Below are the code and all the weights of a small trained network. Each question names an input and a target symbol and asks about switching units off, where a switched-off unit gives its printed mean instead of its output.

import numpy as np


def w(rows, s, z=0):
    codes = np.array(rows[::2]) - 128.0
    scale = np.full(codes.shape[1], s)
    scale[-1] = z or s
    return codes * scale


def f(y):
    return np.maximum(y, 0)


def softmax(a):
    e = np.exp(a - a.max(-1, keepdims=True))
    return e / e.sum(-1, keepdims=True)


def log_softmax(a):
    a = a - a.max(-1, keepdims=True)
    return a - np.log(np.exp(a).sum(-1, keepdims=True))


def net(x, mask):
    ids = ['αβγδεζθξπτφψ'.index(c) for c in x.split()]
    T = len(ids)
    res = E[ids] + P[:T]
    u = 0
    for l in range(2):
        q, k, v = (res @ M[l].T for M in (Q, K, V))
        z = softmax(np.where(np.tri(T) > 0, q @ k.T / 3**0.5, -1e9)) @ v
        res = res + np.where(mask[u], z, O[l][:, -1]) @ O[l][:, :-1]
        u += 1
        y = f(res @ A[l][:, :-1].T + A[l][:, -1])
        res = res + np.where(mask[u : u + 12], y, B[l][:, -1]) @ B[l][:, :-1]
        u += 12
    return log_softmax(res[-1] @ U[:, :-1].T + U[:, -1])


Q, K, V, O, A, B = {}, {}, {}, {}, {}, {}
E = w([
[135,83,185,71,116,96,160,157],'α',
[153,180,86,54,73,166,150,151],'β',
[173,143,70,138,118,124,72,179],'γ',
[134,143,119,138,100,63,169,133],'δ',
[137,146,47,154,74,115,136,167],'ε',
[138,111,132,115,133,83,107,182],'ζ',
[155,80,190,158,39,223,93,139],'θ',
[76,121,103,103,89,131,110,210],'ξ',
[100,130,125,75,145,82,75,116],'π',
[17,149,141,109,55,117,146,52],'τ',
[92,164,80,128,52,132,107,105],'φ',
[9,111,151,106,126,142,200,149],'ψ',
],0.016)
P = w([
[174,2,36,76,121,102,122,68],'0',
[140,211,100,117,130,123,128,181],'1',
[135,217,114,126,133,117,114,176],'2',
[119,33,108,158,170,116,72,25],'3',
[130,169,135,143,171,140,108,132],'4',
[129,218,131,137,139,114,106,172],'5',
[86,29,102,182,162,115,75,39],'6',
[129,170,167,141,136,117,86,137],'7',
[124,222,144,143,136,109,89,176],'8',
[90,21,94,195,155,103,51,51],'9',
[131,166,183,143,114,106,78,141],'10',
[120,220,157,150,129,107,90,183],'11',
[47,22,95,216,158,97,43,57],'12',
[121,173,196,148,112,106,57,144],'13',
],0.0093)
Q[0] = w([
[110,90,76,92,134,107,74,128],'0.h1',
[133,253,184,133,160,130,108,160],'0.h1',
[179,124,142,218,166,101,137,49],'0.h1',
],0.025)
K[0] = w([
[136,43,84,150,68,95,155,148],'0.h1',
[107,235,193,251,185,123,91,135],'0.h1',
[181,165,122,144,218,174,219,83],'0.h1',
],0.022)
V[0] = w([
[48,88,118,255,173,131,98,129],'0.h1',
[73,195,88,90,168,227,121,102],'0.h1',
[60,126,82,174,102,74,192,111],'0.h1',
],0.012)
O[0] = w([
[106,84,99,168,73,122,233,192,3],'0.h1',
[128,158,160,98,1,79,90,209,48],'0.h1',
[118,93,131,99,106,71,217,103,182],'0.h1',
],0.0078,0.0029)
A[0] = w([
[141,185,186,109,107,75,145,150,147],'0.n1',
[113,99,106,202,113,61,125,97,71],'0.n2',
[111,121,197,182,114,126,107,73,4],'0.n3',
[198,196,111,98,163,150,164,235,72],'0.n4',
[179,192,93,180,145,98,151,199,99],'0.n5',
[161,95,167,166,148,75,116,124,180],'0.n6',
[78,231,179,95,154,155,198,161,89],'0.n7',
[108,245,95,141,101,145,165,115,74],'0.n8',
[137,209,185,126,122,127,76,135,149],'0.n9',
[95,105,151,115,168,115,130,98,46],'0.n10',
[89,58,135,103,144,162,122,159,80],'0.n11',
[105,164,168,80,215,105,170,198,121],'0.n12',
],0.011,0.0038)
B[0] = w([
[124,116,132,170,232,168,98,119,221],'0.n1',
[165,100,164,82,178,179,150,154,178],'0.n2',
[120,123,86,130,182,95,121,192,154],'0.n3',
[223,87,184,157,64,31,126,128,207],'0.n4',
[152,186,136,164,129,41,162,57,194],'0.n5',
[48,156,117,138,94,178,137,95,185],'0.n6',
[171,207,68,5,88,175,143,92,186],'0.n7',
[96,125,86,231,57,175,126,68,180],'0.n8',
[102,101,133,50,185,153,181,148,254],'0.n9',
[194,140,137,165,39,152,124,113,184],'0.n10',
[184,154,93,122,174,146,128,91,172],'0.n11',
[75,100,221,106,202,154,83,187,199],'0.n12',
],0.012,0.0066)
Q[1] = w([
[92,198,186,190,100,189,102,194],'1.h1',
[106,253,176,133,134,87,146,155],'1.h1',
[164,133,191,140,121,158,124,164],'1.h1',
],0.019)
K[1] = w([
[61,141,179,203,95,190,93,180],'1.h1',
[85,251,180,168,136,109,133,175],'1.h1',
[152,132,169,166,149,170,118,155],'1.h1',
],0.018)
V[1] = w([
[191,137,139,172,145,219,139,168],'1.h1',
[126,88,235,99,86,137,187,40],'1.h1',
[153,100,95,122,145,127,250,180],'1.h1',
],0.014)
O[1] = w([
[251,151,100,156,133,208,101,197,65],'1.h1',
[197,105,167,83,254,70,214,200,254],'1.h1',
[177,77,122,28,123,208,205,136,14],'1.h1',
],0.0065,0.0044)
A[1] = w([
[181,158,139,152,201,109,169,113,144],'1.n1',
[156,44,149,111,91,155,174,122,108],'1.n2',
[140,174,60,243,43,139,143,129,55],'1.n3',
[55,122,46,170,48,183,172,100,120],'1.n4',
[136,255,210,152,122,134,194,143,70],'1.n5',
[108,6,140,178,174,165,97,128,170],'1.n6',
[189,128,171,208,161,19,93,84,112],'1.n7',
[65,81,56,110,102,69,159,96,155],'1.n8',
[148,104,202,84,120,107,162,215,2],'1.n9',
[127,48,42,198,103,168,147,64,152],'1.n10',
[201,215,159,173,39,71,204,62,47],'1.n11',
[194,197,154,146,31,54,175,150,150],'1.n12',
],0.0099,0.0054)
B[1] = w([
[130,130,114,124,110,67,87,69,233],'1.n1',
[144,207,98,109,127,152,92,159,173],'1.n2',
[171,248,191,130,113,134,104,180,164],'1.n3',
[112,38,96,90,83,76,91,129,182],'1.n4',
[154,129,141,127,104,153,205,91,181],'1.n5',
[168,127,156,102,78,102,150,134,211],'1.n6',
[97,103,88,143,124,175,159,228,249],'1.n7',
[165,111,207,148,116,155,152,140,173],'1.n8',
[80,96,156,196,113,198,99,103,202],'1.n9',
[63,151,113,154,180,147,177,94,192],'1.n10',
[97,109,60,156,182,179,49,98,183],'1.n11',
[197,145,197,77,108,61,154,126,190],'1.n12',
],0.016,0.013)
U = w([
[146,79,184,221,170,153,82,54,11],'α',
[195,118,113,132,138,125,72,44,92],'β',
[165,76,70,151,161,106,72,129,251],'γ',
[108,164,101,232,218,103,189,23,214],'δ',
[162,177,139,205,176,145,130,106,51],'ε',
[54,112,135,210,164,164,166,155,106],'ζ',
[168,95,114,129,89,225,85,120,14],'θ',
[182,134,220,121,78,61,199,131,217],'ξ',
[76,132,151,75,254,104,63,116,192],'π',
[97,44,81,105,57,150,120,60,135],'τ',
[96,156,112,174,85,109,70,86,130],'φ',
[114,168,101,75,157,189,179,110,35],'ψ',
],0.0053,0.003)

Each question gives the input, a string of symbols that net reads in full, and the target symbol t.
The units are the heads (3 rows each of Q, K, V and O) and the neurons (one row each of A and B). Each row of codes is followed by its name. A weight is (code - 128) times the scale printed after its matrix; where a second scale follows, it is the last column's (O, A, B and U).
mask holds one flag per unit, layer by layer, with each layer's heads first. A switched-off unit (its flag False) gives its mean, the last column of its rows in O or B, instead of its output. The means were averaged over made-up inputs and are rounded, as every weight is.
A unit's drop is (log p(t) with every unit on - log p(t) with that unit switched off) / (log p(t) with every unit on - log p(t) with every unit switched off).
The circuit of an input: a set's keep is (log p(t) with only the set's units on - log p(t) with every unit switched off) / (log p(t) with every unit on - log p(t) with every unit switched off). Starting from the 12 units with the biggest drops (on a tie, the unit counted first), units are removed one at a time, each time the one whose removal leaves the highest keep (on an exact tie, the one counted first), for as long as the keep stays at least 0.8.
circuit, biggest first: the units of the circuit, biggest drop first
unit that matters most: the unit with the biggest drop
top k neurons: the k neurons with the biggest drops, biggest first
top k neurons in layer l: the k neurons of layer l with the biggest drops, biggest first
input ζ π π π τ γ π ξ β ξ π ζ φ θ, target θ: top 2 neurons : [0.n9 0.n5]
input δ π ξ ζ, target β: unit that matters most : 1.h1
input π π ξ ξ θ ξ φ φ ζ φ, target ζ: circuit, biggest first : [1.h1 0.n9 1.n7]
input θ ζ φ, target φ: circuit, biggest first : [1.n3 0.n8 1.n4 1.h1]
input ξ ζ ξ θ ξ β φ, target τ: circuit, biggest first : [1.h1 1.n4 0.n4]
input ζ ξ γ ζ π δ π ζ π τ ξ φ θ, target δ: circuit, biggest first : [1.n10 0.h1]
input α ε α γ, target γ: top 3 neurons : [1.n7 1.n1 0.n10]
input ξ π ξ ζ, target τ: top 3 neurons in layer 0 : [0.n6 0.n4 0.n9]
input ψ ξ ζ δ ξ ξ α ξ ξ δ ψ π φ, target θ: top 2 neurons : [1.n9 1.n2]
input ξ ξ ξ ζ θ π τ, target τ: circuit, biggest first : [1.h1 1.n4]
input ξ ξ π ξ φ π γ, target τ: circuit, biggest first : [1.h1 1.n4 0.n4 0.n12]
input π α ξ ξ ξ π ξ π γ, target γ: top 3 neurons in layer 1 : [1.n11 1.n7 1.n12]
input ζ ξ ζ δ, target δ: circuit, biggest first : [0.h1 1.n10]
input ξ π ε φ, target τ: unit that matters most : 1.h1
input τ ξ ξ ξ τ ψ ζ α, target α: circuit, biggest first : [1.n9 1.h1 0.n12]
input γ π ξ ξ ξ π β ξ ξ γ γ π δ ψ, target ψ: top 2 neurons : [0.n7 0.n9]
input ξ ξ ξ π ζ ξ ε ε, target ε: top 3 neurons : [1.n11 1.n3 1.n12]
input τ ξ ξ α, target α: circuit, biggest first : [1.n9 1.h1 1.n1]
input ζ φ β ξ, target δ: circuit, biggest first : [0.h1 1.n10 0.n12]
input ξ π π δ θ π ψ, target τ: top 4 neurons : [1.n4 0.n4 0.n9 0.n10]
input π ξ ξ ξ π φ ψ ζ ξ ζ τ, target τ: top 4 neurons in layer 0 : [0.n9 0.n8 0.n7 0.n10]
input ψ γ ψ, target ψ: circuit, biggest first : [0.n7]
input α β π φ π ζ ξ ζ ζ ξ γ ψ π, target γ: top 2 neurons : [1.n7 1.n1]
input ζ β ξ α ψ ε, target ε: top 4 neurons : [1.n11 1.n3 0.n8 1.n12]
input θ ξ δ ξ π ξ π φ ξ δ ξ φ π, target ε: top 3 neurons : [1.n3 0.n9 0.n10]
input φ ξ δ τ, target ξ: top 2 neurons : [0.n3 1.n8]
input γ π ξ ξ γ ζ ξ ζ π ξ γ ξ, target ξ: top 3 neurons in layer 1 : [1.n12 1.n5 1.n10]
input ψ ξ ε ξ, target θ: top 3 neurons : [1.n9 1.n2 0.n5]
input π ζ ξ π ξ τ ξ τ ζ ξ τ ζ, target ζ: top 2 neurons : [1.n7 0.n12]
input ψ φ ξ π α α ξ, target θ: top 2 neurons in layer 0 : [0.n11 0.n6]
